Below is a small trained network, with its code and all its weights. Each question gives an input and a target symbol and asks what happens when units are switched off, that is, made to give their printed mean instead of their output.

import numpy as np


def w(rows, s, z=0):
    codes = np.array(rows[::2]) - 128.0
    scale = np.full(codes.shape[1], s)
    scale[-1] = z or s
    return codes * scale


def norm(h):
    return h / np.sqrt((h * h).mean(-1, keepdims=True) + 1e-5)


def f(y):
    return np.maximum(y, 0)


def softmax(a):
    e = np.exp(a - a.max(-1, keepdims=True))
    return e / e.sum(-1, keepdims=True)


def log_softmax(a):
    a = a - a.max(-1, keepdims=True)
    return a - np.log(np.exp(a).sum(-1, keepdims=True))


def net(x, mask):
    ids = ['ΓΔΛαβεθμπστω'.index(c) for c in x.split()]
    T = len(ids)
    res = E[ids] + P[:T]
    u = 0
    for l in range(3):
        r = norm(res)
        for j in range(2):
            rows = slice(2 * j, 2 * j + 2)
            q, k, v = (r @ M[l][rows].T for M in (Q, K, V))
            z = softmax(np.where(np.tri(T) > 0, q @ k.T / 2**0.5, -1e9)) @ v
            o = O[l][rows]
            res = res + np.where(mask[u + j], z, o[:, -1]) @ o[:, :-1]
        u += 2
        y = f(norm(res) @ A[l][:, :-1].T + A[l][:, -1])
        res = res + np.where(mask[u : u + 4], y, B[l][:, -1]) @ B[l][:, :-1]
        u += 4
    return log_softmax(norm(res)[-1] @ U[:, :-1].T + U[:, -1])


Q, K, V, O, A, B = {}, {}, {}, {}, {}, {}
E = w([
[155,149,138,163,76,80,206,195,91],'Γ',
[136,91,85,100,112,179,47,169,80],'Δ',
[114,136,158,81,65,178,141,149,134],'Λ',
[89,132,99,127,35,136,116,231,78],'α',
[136,176,82,184,77,87,71,106,84],'β',
[118,100,146,85,112,160,189,176,131],'ε',
[181,115,155,121,108,161,117,181,173],'θ',
[161,111,152,148,160,135,165,110,156],'μ',
[71,106,190,131,120,146,32,3,182],'π',
[83,20,111,203,191,58,85,171,106],'σ',
[72,95,107,118,84,144,139,97,92],'τ',
[103,182,155,86,174,75,63,174,152],'ω',
],0.02)
P = w([
[185,177,194,118,76,245,115,66,107],'0',
[109,52,106,21,113,100,111,133,73],'1',
[133,80,91,53,152,94,124,103,87],'2',
[136,131,126,106,236,119,154,75,139],'3',
[129,129,128,120,254,121,150,92,164],'4',
[55,137,151,172,239,121,117,93,168],'5',
],0.0088)
Q[0] = w([
[197,185,199,174,74,52,135,214,179],'0.h1',
[133,155,99,204,153,78,81,253,149],'0.h1',
[179,106,200,161,87,120,175,89,59],'0.h2',
[164,152,95,192,85,106,139,129,126],'0.h2',
],0.0082)
K[0] = w([
[221,173,158,102,28,67,120,208,179],'0.h1',
[183,188,180,180,38,156,95,176,113],'0.h1',
[118,43,122,173,92,51,155,138,131],'0.h2',
[140,65,109,58,18,205,85,90,1],'0.h2',
],0.007)
V[0] = w([
[161,254,181,53,153,117,101,174,85],'0.h1',
[52,99,85,77,176,153,161,61,143],'0.h1',
[117,173,200,72,233,47,119,135,94],'0.h2',
[118,113,130,130,152,122,66,178,126],'0.h2',
],0.0063)
O[0] = w([
[57,126,162,56,50,89,46,161,155,2],'0.h1',
[98,255,68,99,176,124,145,180,116,155],'0.h1',
[181,211,126,113,89,120,66,122,189,176],'0.h2',
[216,92,29,60,81,142,182,74,108,224],'0.h2',
],0.0083,0.0027)
A[0] = w([
[135,100,196,155,42,216,120,143,202,208],'0.n1',
[183,123,179,191,93,2,207,123,108,248],'0.n2',
[140,114,175,79,148,24,74,127,179,163],'0.n3',
[123,121,135,115,64,183,228,196,182,135],'0.n4',
],0.0072,0.0017)
B[0] = w([
[121,81,133,118,144,97,148,127,103,212],'0.n1',
[93,75,180,175,7,151,88,166,109,255],'0.n2',
[155,158,93,163,68,51,119,154,101,217],'0.n3',
[108,89,115,139,150,145,75,162,112,217],'0.n4',
],0.014,0.0047)
Q[1] = w([
[134,84,78,175,119,98,115,65,73],'1.h1',
[111,61,152,164,130,34,86,155,82],'1.h1',
[100,167,123,128,172,202,103,147,205],'1.h2',
[91,1,162,205,45,177,63,163,128],'1.h2',
],0.0091)
K[1] = w([
[95,159,169,206,149,184,160,160,8],'1.h1',
[100,61,226,144,97,229,75,100,142],'1.h1',
[180,138,83,190,160,54,148,110,189],'1.h2',
[169,61,254,163,137,179,97,104,49],'1.h2',
],0.0072)
V[1] = w([
[110,160,132,153,116,253,197,233,60],'1.h1',
[163,169,211,71,138,107,10,15,106],'1.h1',
[33,209,183,191,97,210,227,43,44],'1.h2',
[143,23,251,215,206,75,147,99,227],'1.h2',
],0.0052)
O[1] = w([
[59,101,133,141,126,91,239,126,151,253],'1.h1',
[52,213,151,82,107,88,153,23,150,32],'1.h1',
[132,192,212,188,139,45,254,107,65,220],'1.h2',
[206,174,192,152,144,218,34,191,81,176],'1.h2',
],0.0097,0.0031)
A[1] = w([
[200,148,133,146,104,118,87,60,30,94],'1.n1',
[65,144,42,140,145,87,34,149,161,223],'1.n2',
[161,116,92,128,195,201,126,219,1,251],'1.n3',
[114,200,80,172,82,138,171,66,109,223],'1.n4',
],0.008,0.003)
B[1] = w([
[64,128,47,134,207,226,80,156,175,165],'1.n1',
[245,168,120,37,135,92,149,96,254,179],'1.n2',
[184,157,154,169,179,105,105,52,223,254],'1.n3',
[141,89,141,120,192,46,153,165,123,174],'1.n4',
],0.0075,0.0099)
Q[2] = w([
[115,92,158,138,98,70,167,139,63],'2.h1',
[145,168,235,103,124,86,52,46,138],'2.h1',
[105,147,118,150,87,1,57,207,82],'2.h2',
[109,184,171,29,152,173,203,60,72],'2.h2',
],0.0088)
K[2] = w([
[126,75,105,124,54,139,77,131,103],'2.h1',
[95,146,162,133,142,96,114,65,106],'2.h1',
[92,122,147,103,88,253,128,63,94],'2.h2',
[147,163,45,98,105,81,142,128,134],'2.h2',
],0.012)
V[2] = w([
[202,114,144,101,58,189,202,176,91],'2.h1',
[140,129,255,129,133,65,105,138,136],'2.h1',
[69,123,14,193,221,100,150,237,137],'2.h2',
[139,114,229,21,151,222,199,189,145],'2.h2',
],0.0071)
O[2] = w([
[254,91,97,144,100,35,91,152,128,106],'2.h1',
[74,182,181,165,94,99,164,152,138,253],'2.h1',
[83,127,63,152,211,86,33,246,82,150],'2.h2',
[78,95,184,72,125,147,177,224,226,71],'2.h2',
],0.0088,0.0035)
A[2] = w([
[111,144,14,119,202,77,254,141,32,69],'2.n1',
[182,10,75,195,125,81,87,170,128,242],'2.n2',
[160,101,210,195,171,152,123,250,23,99],'2.n3',
[127,149,125,183,171,85,121,127,34,3],'2.n4',
],0.0084,0.0012)
B[2] = w([
[187,175,181,140,180,6,188,192,128,202],'2.n1',
[90,152,113,103,154,200,144,106,81,248],'2.n2',
[133,207,34,162,113,106,136,135,132,207],'2.n3',
[216,95,122,100,174,92,122,76,129,170],'2.n4',
],0.013)
U = w([
[161,79,146,236,38,148,134,187,88,83],'Γ',
[92,73,72,70,140,142,205,61,109,66],'Δ',
[119,96,190,109,106,142,202,153,179,124],'Λ',
[58,86,51,118,147,157,146,157,53,106],'α',
[169,97,184,139,136,106,98,42,38,122],'β',
[40,127,106,116,198,163,116,244,185,52],'ε',
[165,65,190,107,148,206,55,167,159,165],'θ',
[203,214,178,213,129,167,123,189,174,2],'μ',
[59,212,165,115,171,179,163,59,153,178],'π',
[190,151,66,145,221,201,67,99,58,103],'σ',
[161,175,122,119,204,65,215,151,56,123],'τ',
[182,180,78,56,84,92,95,115,163,207],'ω',
],0.011,0.0042)

Each question gives the input, a string of symbols that net reads in full, and the target symbol t.
The units are the heads (2 rows each of Q, K, V and O) and the neurons (one row each of A and B). Each row of codes is followed by its name. A weight is (code - 128) times the scale printed after its matrix; where a second scale follows, it is the last column's (O, A, B and U).
mask holds one flag per unit, layer by layer, with each layer's heads first. A switched-off unit (its flag False) gives its mean, the last column of its rows in O or B, instead of its output. The means were averaged over made-up inputs and are rounded, as every weight is.
A unit's drop is (log p(t) with every unit on - log p(t) with that unit switched off) / (log p(t) with every unit on - log p(t) with every unit switched off).
The circuit of an input: a set's keep is (log p(t) with only the set's units on - log p(t) with every unit switched off) / (log p(t) with every unit on - log p(t) with every unit switched off). Starting from the 12 units with the biggest drops (on a tie, the unit counted first), units are removed one at a time, each time the one whose removal leaves the highest keep (on an exact tie, the one counted first), for as long as the keep stays at least 0.8.
units of the circuit, in order: the units of the circuit, biggest drop first
most important unit: the unit with the biggest drop
k most important neurons: the k neurons with the biggest drops, biggest first
top k neurons in layer l: the k neurons of layer l with the biggest drops, biggest first
which heads matter: for each layer, one digit per head in row order, 1 if its drop is at least 0.15 and else 0, layers parted by /
input σ σ σ ω ε ε, target ω: units of the circuit, in order -> (0.h2; 1.h2)
input σ μ σ ε π, target σ: which heads matter -> 10 / 11 / 01
input σ α σ ε μ, target σ: units of the circuit, in order -> (2.n1; 1.h2)
input β σ σ, target β: units of the circuit, in order -> (0.h1; 2.h2)
input α σ π θ ε σ, target α: units of the circuit, in order -> (2.n2; 0.h1; 2.n1; 1.n3)
input π μ Λ, target π: 2 most important neurons -> (0.n4; 2.n1)
input τ Γ Δ, target τ: which heads matter -> 00 / 01 / 00
input π ω σ, target π: which heads matter -> 00 / 10 / 11
input ω σ π ε τ σ, target ω: which heads matter -> 10 / 00 / 00
input ε Δ β, target ε: units of the circuit, in order -> (2.h2; 0.h2; 1.n1)
input π σ Γ β, target π: most important unit -> 1.h1
input π π β σ α, target π: units of the circuit, in order -> (1.h1; 2.h1)
input σ ω θ τ τ π, target τ: units of the circuit, in order -> (0.h1; 1.h2; 1.n3)
input σ θ ε Λ, target θ: most important unit -> 0.n4
input τ θ Γ Λ, target θ: 2 most important neurons -> (0.n2; 1.n3)
input Γ ε Λ Γ σ σ, target Γ: which heads matter -> 10 / 00 / 01
input π μ β, target π: which heads matter -> 00 / 10 / 11
input σ σ σ β, target σ: which heads matter -> 00 / 00 / 00
input θ σ σ Γ θ β, target θ: which heads matter -> 00 / 01 / 00
input β θ ε σ, target β: most important unit -> 0.h1
input μ ε τ σ, target μ: which heads matter -> 00 / 01 / 01
input π Λ τ τ σ ω, target ω: which heads matter -> 01 / 00 / 00
input σ β α θ, target σ: which heads matter -> 10 / 00 / 00
input θ Δ τ Γ θ, target θ: which heads matter -> 10 / 01 / 01
input ε π ε σ β Λ, target σ: which heads matter -> 00 / 00 / 01
input τ Γ β σ Λ, target σ: top 2 neurons in layer 0 -> (0.n4; 0.n3)
input Γ ε θ, target Γ: 2 most important neurons -> (2.n1; 0.n3)
input ε ε α ε, target ε: most important unit -> 0.n4
input π β β Γ θ, target π: top 2 neurons in layer 1 -> (1.n1; 1.n4)
